Here is a tiny trained network, its code and every weight. The questions are about switching its units off for an input and a target symbol, where a switched-off unit gives its printed mean instead of its output.

import numpy as np


def w(rows, s, z=0):
    codes = np.array(rows[::2]) - 128.0
    scale = np.full(codes.shape[1], s)
    scale[-1] = z or s
    return codes * scale


def norm(h):
    return h / np.sqrt((h * h).mean(-1, keepdims=True) + 1e-5)


def f(y):
    return np.maximum(y, 0)


def softmax(a):
    e = np.exp(a - a.max(-1, keepdims=True))
    return e / e.sum(-1, keepdims=True)


def log_softmax(a):
    a = a - a.max(-1, keepdims=True)
    return a - np.log(np.exp(a).sum(-1, keepdims=True))


def net(x, mask):
    ids = ['Ψαβδζθμσφ'.index(c) for c in x.split()]
    T = len(ids)
    res = E[ids] + P[:T]
    q, k, v = (norm(res) @ M[0].T for M in (Q, K, V))
    z = softmax(np.where(np.tri(T) > 0, q @ k.T / 2**0.5, -1e9)) @ v
    res = res + np.where(mask[0], z, O[0][:, -1]) @ O[0][:, :-1]
    y = f(norm(res) @ A[0][:, :-1].T + A[0][:, -1])
    res = res + np.where(mask[1:17], y, B[0][:, -1]) @ B[0][:, :-1]
    return log_softmax(norm(res)[-1] @ U[:, :-1].T + U[:, -1])


Q, K, V, O, A, B = {}, {}, {}, {}, {}, {}
E = w([
[84,69,140,114,20],'Ψ',
[149,181,109,154,126],'α',
[120,53,165,65,238],'β',
[184,86,41,141,196],'δ',
[169,234,175,118,72],'ζ',
[148,163,247,160,83],'θ',
[186,161,130,195,131],'μ',
[109,218,127,178,107],'σ',
[86,220,141,194,112],'φ',
],0.016)
P = w([
[149,125,102,60,3],'0',
[62,104,105,225,193],'1',
[63,62,100,224,204],'2',
[33,98,109,228,186],'3',
[51,78,107,221,196],'4',
[47,89,109,216,187],'5',
[35,93,106,208,190],'6',
[48,72,94,214,207],'7',
],0.0071)
Q[0] = w([
[252,169,85,80,24],'H1',
[58,87,120,171,128],'H1',
],0.015)
K[0] = w([
[46,121,123,250,149],'H1',
[143,55,126,76,52],'H1',
],0.012)
V[0] = w([
[229,110,76,2,163],'H1',
[250,136,96,242,230],'H1',
],0.013)
O[0] = w([
[137,1,115,227,202,255],'H1',
[251,176,81,82,250,91],'H1',
],0.0097,0.0095)
A[0] = w([
[119,91,6,137,118,130],'N1',
[71,65,110,112,153,159],'N2',
[172,168,74,218,81,53],'N3',
[150,99,140,91,166,161],'N4',
[130,90,217,60,152,195],'N5',
[126,139,130,119,198,81],'N6',
[138,85,126,100,122,81],'N7',
[184,157,130,94,69,164],'N8',
[64,72,112,156,95,111],'N9',
[111,85,154,168,124,4],'N10',
[89,149,136,170,154,39],'N11',
[191,119,238,120,103,87],'N12',
[112,80,124,116,79,143],'N13',
[183,120,131,91,106,80],'N14',
[146,158,175,157,123,113],'N15',
[109,170,165,99,138,97],'N16',
],0.018,0.0036)
B[0] = w([
[62,123,135,158,7,175],'N1',
[138,184,104,229,75,247],'N2',
[10,205,92,100,175,167],'N3',
[103,108,73,144,131,180],'N4',
[29,222,109,108,181,182],'N5',
[128,78,124,14,81,179],'N6',
[149,134,161,191,125,145],'N7',
[234,90,105,231,186,150],'N8',
[170,130,182,68,156,255],'N9',
[167,123,190,77,210,211],'N10',
[171,153,109,123,178,166],'N11',
[214,191,153,87,179,139],'N12',
[120,117,72,46,120,180],'N13',
[173,46,87,168,143,136],'N14',
[149,199,150,139,100,145],'N15',
[115,212,178,168,119,146],'N16',
],0.018,0.012)
U = w([
[121,118,205,79,78,176],'Ψ',
[2,142,142,134,225,205],'α',
[151,121,200,209,150,162],'β',
[173,129,49,185,133,121],'δ',
[197,164,214,64,194,3],'ζ',
[102,174,132,128,98,61],'θ',
[209,156,85,72,159,247],'μ',
[86,214,92,195,69,105],'σ',
[89,159,58,205,54,223],'φ',
],0.0083,0.0031)

Each question gives the input, a string of symbols that net reads in full, and the target symbol t.
The units are the heads (2 rows each of Q, K, V and O) and the neurons (one row each of A and B). Each row of codes is followed by its name. A weight is (code - 128) times the scale printed after its matrix; where a second scale follows, it is the last column's (O, A, B and U).
mask holds one flag per unit, heads first, then neurons. A switched-off unit (its flag False) gives its mean, the last column of its rows in O or B, instead of its output. The means were averaged over made-up inputs and are rounded, as every weight is.
A unit's drop is (log p(t) with every unit on - log p(t) with that unit switched off) / (log p(t) with every unit on - log p(t) with every unit switched off).
The circuit of an input: a set's keep is (log p(t) with only the set's units on - log p(t) with every unit switched off) / (log p(t) with every unit on - log p(t) with every unit switched off). Starting from the 12 units with the biggest drops (on a tie, the unit counted first), units are removed one at a time, each time the one whose removal leaves the highest keep (on an exact tie, the one counted first), for as long as the keep stays at least 0.8.
units of the circuit, in order: the units of the circuit, biggest drop first
most important unit: the unit with the biggest drop
k most important neurons: the k neurons with the biggest drops, biggest first
drop of u: that unit's drop, to one decimal
input β β β β μ Ψ β Ψ, target β: units of the circuit, in order	[N2; N9]
input μ β β θ, target ζ: most important unit	N2
input Ψ θ σ, target Ψ: 2 most important neurons	[N9; N5]
input φ β δ, target φ: 3 most important neurons	[N1; N9; N10]
input β Ψ μ β μ α, target β: units of the circuit, in order	[H1; N5]
input β β δ, target β: 2 most important neurons	[N10; N9]
input Ψ μ μ, target Ψ: units of the circuit, in order	[H1; N9]
input ζ δ μ, target ζ: 3 most important neurons	[N9; N10; N5]
input ζ β μ β β μ β δ, target φ: 2 most important neurons	[N1; N2]
input ζ σ φ β φ φ μ, target ζ: drop of N5	0.2
input β μ β δ, target β: drop of N9	0.3
input Ψ μ θ σ μ σ, target Ψ: drop of N9	0.2
